Here is a tiny trained network, its code and every weight. The questions are about switching its units off for an input and a class, where a switched-off unit gives its printed mean instead of its output.

import numpy as np


def w(rows, s, z=0):
    codes = np.array(rows[::2]) - 128.0
    scale = np.full(codes.shape[1], s)
    scale[-1] = z or s
    return codes * scale


def f(y):
    return np.maximum(y, 0)


def log_softmax(a):
    a = a - a.max(-1, keepdims=True)
    return a - np.log(np.exp(a).sum(-1, keepdims=True))


def net(x, mask):
    res = np.array(x, float).reshape(1, 8) / 4 @ E
    y = f(res @ A[0][:, :-1].T + A[0][:, -1])
    res = res + np.where(mask, y, B[0][:, -1]) @ B[0][:, :-1]
    return log_softmax(res[-1] @ U[:, :-1].T + U[:, -1])


A, B = {}, {}
E = w([
[177,57,28],'x0',
[129,130,129],'x1',
[1,129,78],'x2',
[130,131,127],'x3',
[129,132,127],'x4',
[127,125,128],'x5',
[124,40,163],'x6',
[129,132,124],'x7',
],0.0077)
A[0] = w([
[126,144,110,210],'neuron 1',
[161,103,79,46],'neuron 2',
[224,144,157,11],'neuron 3',
[112,155,155,53],'neuron 4',
[82,87,136,110],'neuron 5',
[111,146,107,184],'neuron 6',
[98,157,182,46],'neuron 7',
[3,99,95,39],'neuron 8',
[125,183,205,59],'neuron 9',
[138,251,48,198],'neuron 10',
[169,128,149,24],'neuron 11',
[112,152,198,23],'neuron 12',
[95,6,161,137],'neuron 13',
[120,73,135,230],'neuron 14',
[86,168,174,44],'neuron 15',
[70,120,101,6],'neuron 16',
[187,85,46,10],'neuron 17',
[175,102,47,29],'neuron 18',
[108,156,234,24],'neuron 19',
[143,109,95,50],'neuron 20',
[162,131,143,36],'neuron 21',
[137,174,112,252],'neuron 22',
[72,86,137,128],'neuron 23',
[48,179,73,150],'neuron 24',
[154,102,70,45],'neuron 25',
[120,174,153,80],'neuron 26',
[76,121,105,19],'neuron 27',
[41,125,88,42],'neuron 28',
[180,123,169,51],'neuron 29',
[144,89,69,5],'neuron 30',
[95,150,106,46],'neuron 31',
[171,48,64,107],'neuron 32',
[99,165,193,59],'neuron 33',
[170,170,26,132],'neuron 34',
[123,75,150,90],'neuron 35',
[78,111,102,29],'neuron 36',
[152,132,138,74],'neuron 37',
[147,223,63,77],'neuron 38',
[250,129,207,2],'neuron 39',
],0.011,0.0073)
B[0] = w([
[135,66,158,209],'neuron 1',
[92,183,119,147],'neuron 2',
[171,183,58,161],'neuron 3',
[104,148,95,136],'neuron 4',
[180,160,143,161],'neuron 5',
[151,107,144,189],'neuron 6',
[39,119,65,150],'neuron 7',
[219,190,51,200],'neuron 8',
[68,111,97,169],'neuron 9',
[156,95,237,253],'neuron 10',
[181,189,95,131],'neuron 11',
[52,151,71,145],'neuron 12',
[152,159,230,209],'neuron 13',
[132,106,194,228],'neuron 14',
[88,126,46,156],'neuron 15',
[206,214,58,139],'neuron 16',
[47,156,78,167],'neuron 17',
[36,181,72,162],'neuron 18',
[50,133,64,166],'neuron 19',
[75,151,106,134],'neuron 20',
[151,165,116,130],'neuron 21',
[148,21,168,249],'neuron 22',
[190,160,135,177],'neuron 23',
[201,117,123,228],'neuron 24',
[45,173,108,149],'neuron 25',
[95,115,121,149],'neuron 26',
[199,186,40,138],'neuron 27',
[203,198,71,174],'neuron 28',
[195,188,57,147],'neuron 29',
[85,131,85,141],'neuron 30',
[164,159,113,136],'neuron 31',
[29,180,163,206],'neuron 32',
[31,97,63,162],'neuron 33',
[63,119,162,199],'neuron 34',
[119,254,203,145],'neuron 35',
[154,179,101,140],'neuron 36',
[151,140,120,131],'neuron 37',
[119,241,208,173],'neuron 38',
[186,201,27,187],'neuron 39',
],0.0061,0.0076)
U = w([
[228,173,44,12],'0',
[8,119,78,1],'1',
[147,66,163,247],'2',
[159,68,160,239],'3',
[146,67,151,208],'4',
[154,71,163,170],'5',
[160,125,224,14],'6',
],0.011,0.0055)

Each question gives the input, the list of numbers given to net, and the class t.
The units are the neurons (one row each of A and B). Each row of codes is followed by its name. A weight is (code - 128) times the scale printed after its matrix; where a second scale follows, it is the last column's (A, B and U).
mask holds one flag per neuron, in row order. A switched-off neuron (its flag False) gives its mean, the last column of its row in B, instead of its output. The means were averaged over made-up inputs and are rounded, as every weight is.
A unit's drop is (log p(t) with every unit on - log p(t) with that unit switched off) / (log p(t) with every unit on - log p(t) with every unit switched off).
The circuit of an input: a set's keep is (log p(t) with only the set's units on - log p(t) with every unit switched off) / (log p(t) with every unit on - log p(t) with every unit switched off). Starting from the 12 units with the biggest drops (on a tie, the unit counted first), units are removed one at a time, each time the one whose removal leaves the highest keep (on an exact tie, the one counted first), for as long as the keep stays at least 0.8.
circuit, biggest first: the units of the circuit, biggest drop first
unit that matters most: the unit with the biggest drop
k most important neurons: the k neurons with the biggest drops, biggest first
drop of u: that unit's drop, to one decimal
input [-3,8,8,0,5,-7,2,-1], class 0: unit that matters most => neuron 8
input [3,-7,8,-4,1,-4,-3,-1], class 0: circuit, biggest first => [neuron 8; neuron 28]
input [-8,-3,-8,3,5,-2,6,7], class 0: circuit, biggest first => [neuron 39; neuron 29]
input [-1,-4,-6,4,-4,1,-2,0], class 0: 3 most important neurons => [neuron 39; neuron 3; neuron 29]
input [6,4,6,4,5,-8,-7,4], class 5: 2 most important neurons => [neuron 10; neuron 34]
input [-2,6,-8,-1,-2,-3,-5,3], class 0: 2 most important neurons => [neuron 39; neuron 3]
input [-7,6,8,3,-4,-6,-5,1], class 0: 3 most important neurons => [neuron 8; neuron 24; neuron 28]
input [8,-8,6,-2,-3,-2,2,-1], class 1: 4 most important neurons => [neuron 32; neuron 18; neuron 17; neuron 25]
input [-4,7,-8,-8,-2,4,-4,7], class 0: 2 most important neurons => [neuron 39; neuron 3]
input [8,3,8,-8,4,1,-3,5], class 0: 3 most important neurons => [neuron 8; neuron 28; neuron 24]
input [6,4,-4,-1,-3,6,-4,-2], class 1: drop of neuron 18 => 0.2
input [-1,2,4,7,-4,2,7,-2], class 6: drop of neuron 10 => -0.2
input [-7,-5,4,2,-2,-4,6,5], class 1: drop of neuron 7 => 0.3
input [-5,0,-6,5,2,3,3,2], class 0: unit that matters most => neuron 39
